Below are the code and all the weights of a small trained network. Each question names an input and a target symbol and asks about switching units off, where a switched-off unit gives its printed mean instead of its output.

import numpy as np


def w(rows, s, z=0):
    codes = np.array(rows[::2]) - 128.0
    scale = np.full(codes.shape[1], s)
    scale[-1] = z or s
    return codes * scale


def norm(h):
    return h / np.sqrt((h * h).mean(-1, keepdims=True) + 1e-5)


def f(y):
    return y / 2 * (1 + np.tanh(0.7978845608 * (y + 0.044715 * y**3)))


def softmax(a):
    e = np.exp(a - a.max(-1, keepdims=True))
    return e / e.sum(-1, keepdims=True)


def log_softmax(a):
    a = a - a.max(-1, keepdims=True)
    return a - np.log(np.exp(a).sum(-1, keepdims=True))


def net(x, mask):
    ids = ['γδεζμπστφω'.index(c) for c in x.split()]
    T = len(ids)
    res = E[ids] + P[:T]
    u = 0
    for l in range(3):
        q, k, v = (norm(res) @ M[l].T for M in (Q, K, V))
        z = softmax(np.where(np.tri(T) > 0, q @ k.T / 2**0.5, -1e9)) @ v
        res = res + np.where(mask[u], z, O[l][:, -1]) @ O[l][:, :-1]
        u += 1
        y = f(norm(res) @ A[l][:, :-1].T + A[l][:, -1])
        res = res + np.where(mask[u : u + 4], y, B[l][:, -1]) @ B[l][:, :-1]
        u += 4
    return log_softmax(norm(res)[-1] @ U[:, :-1].T + U[:, -1])


Q, K, V, O, A, B = {}, {}, {}, {}, {}, {}
E = w([
[91,136,146,244,125],'γ',
[173,133,122,137,97],'δ',
[41,74,146,176,154],'ε',
[97,100,105,148,165],'ζ',
[127,120,123,70,163],'μ',
[171,65,134,79,123],'π',
[134,33,136,208,145],'σ',
[135,180,124,76,132],'τ',
[87,138,31,78,132],'φ',
[167,63,143,101,120],'ω',
],0.011)
P = w([
[158,38,149,3,28],'0',
[177,116,131,100,103],'1',
[88,141,154,134,160],'2',
[185,149,118,142,166],'3',
[154,151,137,158,194],'4',
[98,149,165,174,221],'5',
[191,157,134,152,214],'6',
],0.0031)
Q[0] = w([
[125,255,78,216,142],'0.h0',
[125,179,126,97,207],'0.h0',
],0.0068)
K[0] = w([
[62,186,2,126,43],'0.h0',
[98,199,41,27,242],'0.h0',
],0.0047)
V[0] = w([
[200,92,254,101,140],'0.h0',
[122,26,4,17,34],'0.h0',
],0.0029)
O[0] = w([
[126,54,39,38,115,180],'0.h0',
[105,135,164,254,130,254],'0.h0',
],0.0065,0.00095)
A[0] = w([
[120,182,69,72,173,253],'0.n0',
[45,94,24,105,68,86],'0.n1',
[176,140,110,4,3,191],'0.n2',
[65,141,80,43,140,116],'0.n3',
],0.007,0.00069)
B[0] = w([
[24,45,126,198,99,169],'0.n0',
[188,70,59,253,12,163],'0.n1',
[90,126,186,198,126,251],'0.n2',
[167,84,134,183,85,153],'0.n3',
],0.006,0.0018)
Q[1] = w([
[71,141,144,114,140],'1.h0',
[135,49,146,2,112],'1.h0',
],0.003)
K[1] = w([
[228,128,234,162,126],'1.h0',
[144,127,253,30,66],'1.h0',
],0.0041)
V[1] = w([
[148,230,82,187,71],'1.h0',
[232,189,255,167,96],'1.h0',
],0.0016)
O[1] = w([
[122,216,252,250,188,1],'1.h0',
[42,98,22,8,89,127],'1.h0',
],0.0043,0.00032)
A[1] = w([
[75,127,107,68,102,52],'1.n0',
[164,111,137,233,169,183],'1.n1',
[70,203,161,120,203,176],'1.n2',
[2,41,145,191,111,249],'1.n3',
],0.0068,0.0011)
B[1] = w([
[54,61,135,248,193,115],'1.n0',
[141,96,144,103,76,212],'1.n1',
[184,57,1,198,236,147],'1.n2',
[199,197,184,38,120,254],'1.n3',
],0.0057,0.0088)
Q[2] = w([
[37,167,104,242,254],'2.h0',
[55,167,1,203,218],'2.h0',
],0.005)
K[2] = w([
[193,132,148,145,155],'2.h0',
[254,119,181,163,200],'2.h0',
],0.0085)
V[2] = w([
[105,197,4,180,125],'2.h0',
[65,40,136,44,145],'2.h0',
],0.0048)
O[2] = w([
[132,60,93,49,254,3],'2.h0',
[169,185,120,148,236,110],'2.h0',
],0.0059,0.0055)
A[2] = w([
[150,87,41,172,35,82],'2.n0',
[254,142,187,138,197,5],'2.n1',
[168,182,176,96,49,100],'2.n2',
[134,73,181,16,209,171],'2.n3',
],0.0069,0.0017)
B[2] = w([
[70,130,143,67,218,166],'2.n0',
[77,64,112,2,168,173],'2.n1',
[122,135,179,182,198,254],'2.n2',
[144,127,98,126,67,137],'2.n3',
],0.0075,0.0077)
U = w([
[242,138,254,183,113,230],'γ',
[51,135,186,80,251,164],'δ',
[87,97,95,52,206,85],'ε',
[129,122,41,63,189,114],'ζ',
[136,206,78,38,106,58],'μ',
[177,102,73,114,67,66],'π',
[165,88,90,109,97,2],'σ',
[191,161,15,166,171,100],'τ',
[28,47,50,221,57,197],'φ',
[158,82,85,109,68,36],'ω',
],0.0075,0.0031)

Each question gives the input, a string of symbols that net reads in full, and the target symbol t.
The units are the heads (2 rows each of Q, K, V and O) and the neurons (one row each of A and B). Each row of codes is followed by its name. A weight is (code - 128) times the scale printed after its matrix; where a second scale follows, it is the last column's (O, A, B and U).
mask holds one flag per unit, layer by layer, with each layer's heads first. A switched-off unit (its flag False) gives its mean, the last column of its rows in O or B, instead of its output. The means were averaged over made-up inputs and are rounded, as every weight is.
A unit's drop is (log p(t) with every unit on - log p(t) with that unit switched off) / (log p(t) with every unit on - log p(t) with every unit switched off).
The circuit of an input: a set's keep is (log p(t) with only the set's units on - log p(t) with every unit switched off) / (log p(t) with every unit on - log p(t) with every unit switched off). Starting from the 12 units with the biggest drops (on a tie, the unit counted first), units are removed one at a time, each time the one whose removal leaves the highest keep (on an exact tie, the one counted first), for as long as the keep stays at least 0.8.
circuit, biggest first: the units of the circuit, biggest drop first
unit that matters most: the unit with the biggest drop
k most important neurons: the k neurons with the biggest drops, biggest first
k most important neurons of layer l: the k neurons of layer l with the biggest drops, biggest first
drop when u is switched off: that unit's drop, to one decimal
input τ σ δ ω ω, target δ: unit that matters most => 1.n3
input ω φ ζ γ τ, target τ: circuit, biggest first => [1.n2 1.n3]
input φ σ ζ ζ δ, target δ: circuit, biggest first => [1.n3 2.n0]
input μ γ ζ σ ω γ ω, target δ: circuit, biggest first => [2.h0 1.n3 2.n1]
input π ω φ γ π ω φ, target δ: 2 most important neurons of layer 1 => [1.n3 1.n2]
input π ω ζ γ γ γ π, target δ: 4 most important neurons => [1.n3 2.n1 1.n1 1.n2]
input σ γ μ, target γ: 2 most important neurons of layer 0 => [0.n3 0.n0]
input γ φ γ μ σ τ, target τ: 3 most important neurons => [1.n2 1.n3 2.n2]
input γ δ ε, target γ: 2 most important neurons of layer 2 => [2.n0 2.n1]
input φ δ δ, target δ: 2 most important neurons => [2.n0 1.n3]
input φ γ φ, target δ: 3 most important neurons => [2.n0 1.n3 0.n2]
input δ γ τ τ γ, target δ: 3 most important neurons => [1.n2 0.n1 2.n0]
input ζ δ ε δ μ, target γ: 2 most important neurons => [0.n0 0.n3]
input δ π ζ, target γ: 2 most important neurons of layer 0 => [0.n1 0.n2]
input γ τ π ω ε, target γ: most important neuron => [0.n1]
input γ γ π φ, target φ: drop when 0.n1 is switched off => 0.9
input ε γ γ, target δ: drop when 0.n3 is switched off => 0.3
input π γ σ τ φ, target φ: drop when 2.h0 is switched off => 0.0
